Below is a small trained network, with its code and all its weights. Each question gives an input and a target symbol and asks what happens when units are switched off, that is, made to give their printed mean instead of their output.

import numpy as np


def w(rows, s, z=0):
    codes = np.array(rows[::2]) - 128.0
    scale = np.full(codes.shape[1], s)
    scale[-1] = z or s
    return codes * scale


def softmax(a):
    e = np.exp(a - a.max(-1, keepdims=True))
    return e / e.sum(-1, keepdims=True)


def log_softmax(a):
    a = a - a.max(-1, keepdims=True)
    return a - np.log(np.exp(a).sum(-1, keepdims=True))


def net(x, mask):
    ids = ['Παγζητφ'.index(c) for c in x.split()]
    T = len(ids)
    res = E[ids] + P[:T]
    u = 0
    for l in range(3):
        r = res
        for j in range(2):
            rows = slice(4 * j, 4 * j + 4)
            q, k, v = (r @ M[l][rows].T for M in (Q, K, V))
            z = softmax(np.where(np.tri(T) > 0, q @ k.T / 4**0.5, -1e9)) @ v
            o = O[l][rows]
            res = res + np.where(mask[u + j], z, o[:, -1]) @ o[:, :-1]
        u += 2
    return log_softmax(res[-1] @ U[:, :-1].T + U[:, -1])


Q, K, V, O = {}, {}, {}, {}
E = w([
[130,186,166],'Π',
[55,103,242],'α',
[72,80,175],'γ',
[85,209,77],'ζ',
[52,25,173],'η',
[117,2,102],'τ',
[114,201,203],'φ',
],0.015)
P = w([
[87,82,170],'0',
[245,179,132],'1',
[116,59,178],'2',
[157,163,150],'3',
[168,92,66],'4',
[114,114,139],'5',
[148,77,117],'6',
[129,147,143],'7',
[180,118,111],'8',
],0.011)
Q[0] = w([
[136,110,77],'L0H0',
[155,36,121],'L0H0',
[139,123,39],'L0H0',
[110,167,95],'L0H0',
[117,142,208],'L0H1',
[125,255,98],'L0H1',
[172,233,245],'L0H1',
[120,9,109],'L0H1',
],0.0098)
K[0] = w([
[127,101,146],'L0H0',
[46,140,160],'L0H0',
[114,156,135],'L0H0',
[99,174,187],'L0H0',
[169,123,141],'L0H1',
[179,169,3],'L0H1',
[180,172,93],'L0H1',
[85,70,127],'L0H1',
],0.014)
V[0] = w([
[149,130,150],'L0H0',
[165,175,142],'L0H0',
[208,106,97],'L0H0',
[73,195,39],'L0H0',
[137,90,133],'L0H1',
[254,84,131],'L0H1',
[86,35,164],'L0H1',
[144,185,143],'L0H1',
],0.012)
O[0] = w([
[117,59,64,135],'L0H0',
[91,173,201,85],'L0H0',
[217,117,114,68],'L0H0',
[186,254,147,25],'L0H0',
[192,147,72,147],'L0H1',
[78,41,76,62],'L0H1',
[162,214,212,248],'L0H1',
[72,60,241,106],'L0H1',
],0.0051,0.011)
Q[1] = w([
[99,117,130],'L1H0',
[140,131,178],'L1H0',
[126,115,114],'L1H0',
[157,196,98],'L1H0',
[62,154,138],'L1H1',
[167,92,93],'L1H1',
[113,189,143],'L1H1',
[254,115,93],'L1H1',
],0.018)
K[1] = w([
[169,155,182],'L1H0',
[147,147,151],'L1H0',
[90,229,163],'L1H0',
[143,116,9],'L1H0',
[33,190,144],'L1H1',
[225,114,116],'L1H1',
[25,151,67],'L1H1',
[190,89,88],'L1H1',
],0.014)
V[1] = w([
[103,113,94],'L1H0',
[124,206,176],'L1H0',
[109,130,119],'L1H0',
[92,192,81],'L1H0',
[123,127,143],'L1H1',
[137,117,195],'L1H1',
[248,67,21],'L1H1',
[114,89,85],'L1H1',
],0.011)
O[1] = w([
[219,168,62,110],'L1H0',
[115,220,32,163],'L1H0',
[165,161,71,128],'L1H0',
[202,122,9,95],'L1H0',
[91,130,46,142],'L1H1',
[207,161,254,178],'L1H1',
[42,101,207,2],'L1H1',
[112,93,184,104],'L1H1',
],0.005,0.023)
Q[2] = w([
[174,176,44],'L2H0',
[155,109,96],'L2H0',
[228,51,125],'L2H0',
[79,96,2],'L2H0',
[65,217,237],'L2H1',
[66,200,131],'L2H1',
[173,52,77],'L2H1',
[89,7,122],'L2H1',
],0.0083)
K[2] = w([
[240,212,55],'L2H0',
[140,251,129],'L2H0',
[79,162,151],'L2H0',
[109,206,172],'L2H0',
[91,181,117],'L2H1',
[115,112,131],'L2H1',
[129,78,174],'L2H1',
[1,37,166],'L2H1',
],0.0077)
V[2] = w([
[2,218,80],'L2H0',
[37,139,116],'L2H0',
[204,68,183],'L2H0',
[211,136,166],'L2H0',
[130,7,71],'L2H1',
[108,18,178],'L2H1',
[224,105,202],'L2H1',
[226,28,227],'L2H1',
],0.0059)
O[2] = w([
[124,3,130,72],'L2H0',
[37,115,72,67],'L2H0',
[162,148,119,169],'L2H0',
[220,96,62,203],'L2H0',
[61,168,164,3],'L2H1',
[78,175,166,28],'L2H1',
[145,117,169,208],'L2H1',
[80,154,87,148],'L2H1',
],0.0054,0.0056)
U = w([
[172,79,138,138],'Π',
[212,196,183,137],'α',
[150,160,153,87],'γ',
[141,185,69,176],'ζ',
[108,254,147,116],'η',
[124,120,155,253],'τ',
[158,175,146,13],'φ',
],0.0082,0.0041)

Each question gives the input, a string of symbols that net reads in full, and the target symbol t.
The units are the heads (4 rows each of Q, K, V and O). Each row of codes is followed by its name. A weight is (code - 128) times the scale printed after its matrix; where a second scale follows, it is the last column's (O and U).
mask holds one flag per head, layer by layer. A switched-off head (its flag False) gives its mean, the last column of its rows in O, instead of its output. The means were averaged over made-up inputs and are rounded, as every weight is.
A unit's drop is (log p(t) with every unit on - log p(t) with that unit switched off) / (log p(t) with every unit on - log p(t) with every unit switched off).
The circuit of an input: a set's keep is (log p(t) with only the set's units on - log p(t) with every unit switched off) / (log p(t) with every unit on - log p(t) with every unit switched off). Starting from all 6 units, units are removed one at a time, each time the one whose removal leaves the highest keep (on an exact tie, the one counted first), for as long as the keep stays at least 0.8.
units of the circuit, in order: the units of the circuit, biggest drop first
unit that matters most: the unit with the biggest drop
which heads matter: for each layer, one digit per head in row order, 1 if its drop is at least 0.15 and else 0, layers parted by /
drop when u is switched off: that unit's drop, to one decimal
input τ γ τ, target τ: which heads matter => 11 / 01 / 01
input ζ τ ζ η, target Π: which heads matter => 10 / 11 / 11
input τ τ τ α α τ τ α τ, target τ: which heads matter => 01 / 01 / 00
input ζ τ ζ α ζ φ, target Π: unit that matters most => L0H0
input ζ ζ α Π φ, target Π: which heads matter => 11 / 00 / 11
input α φ α η ζ η, target α: which heads matter => 01 / 01 / 00
input τ τ φ η, target η: units of the circuit, in order => [L2H1 L1H1 L2H0 L0H0]
input ζ τ γ η, target Π: which heads matter => 11 / 11 / 11
input τ τ α τ, target η: which heads matter => 00 / 11 / 11
input α τ ζ α τ η, target α: which heads matter => 11 / 01 / 00
input ζ ζ γ γ τ α φ α, target Π: which heads matter => 10 / 11 / 11
input τ τ α α α γ, target η: units of the circuit, in order => [L0H0 L2H0 L1H0 L2H1]
input τ τ τ φ, target η: which heads matter => 11 / 11 / 11
input ζ τ γ, target Π: unit that matters most => L0H0
input τ φ γ α, target τ: which heads matter => 01 / 00 / 00
input τ γ Π, target η: drop when L2H1 is switched off => 1.0
input τ Π τ τ τ α τ η, target η: drop when L0H1 is switched off => 0.0
input ζ ζ α α α Π φ γ Π, target Π: drop when L2H1 is switched off => 0.3
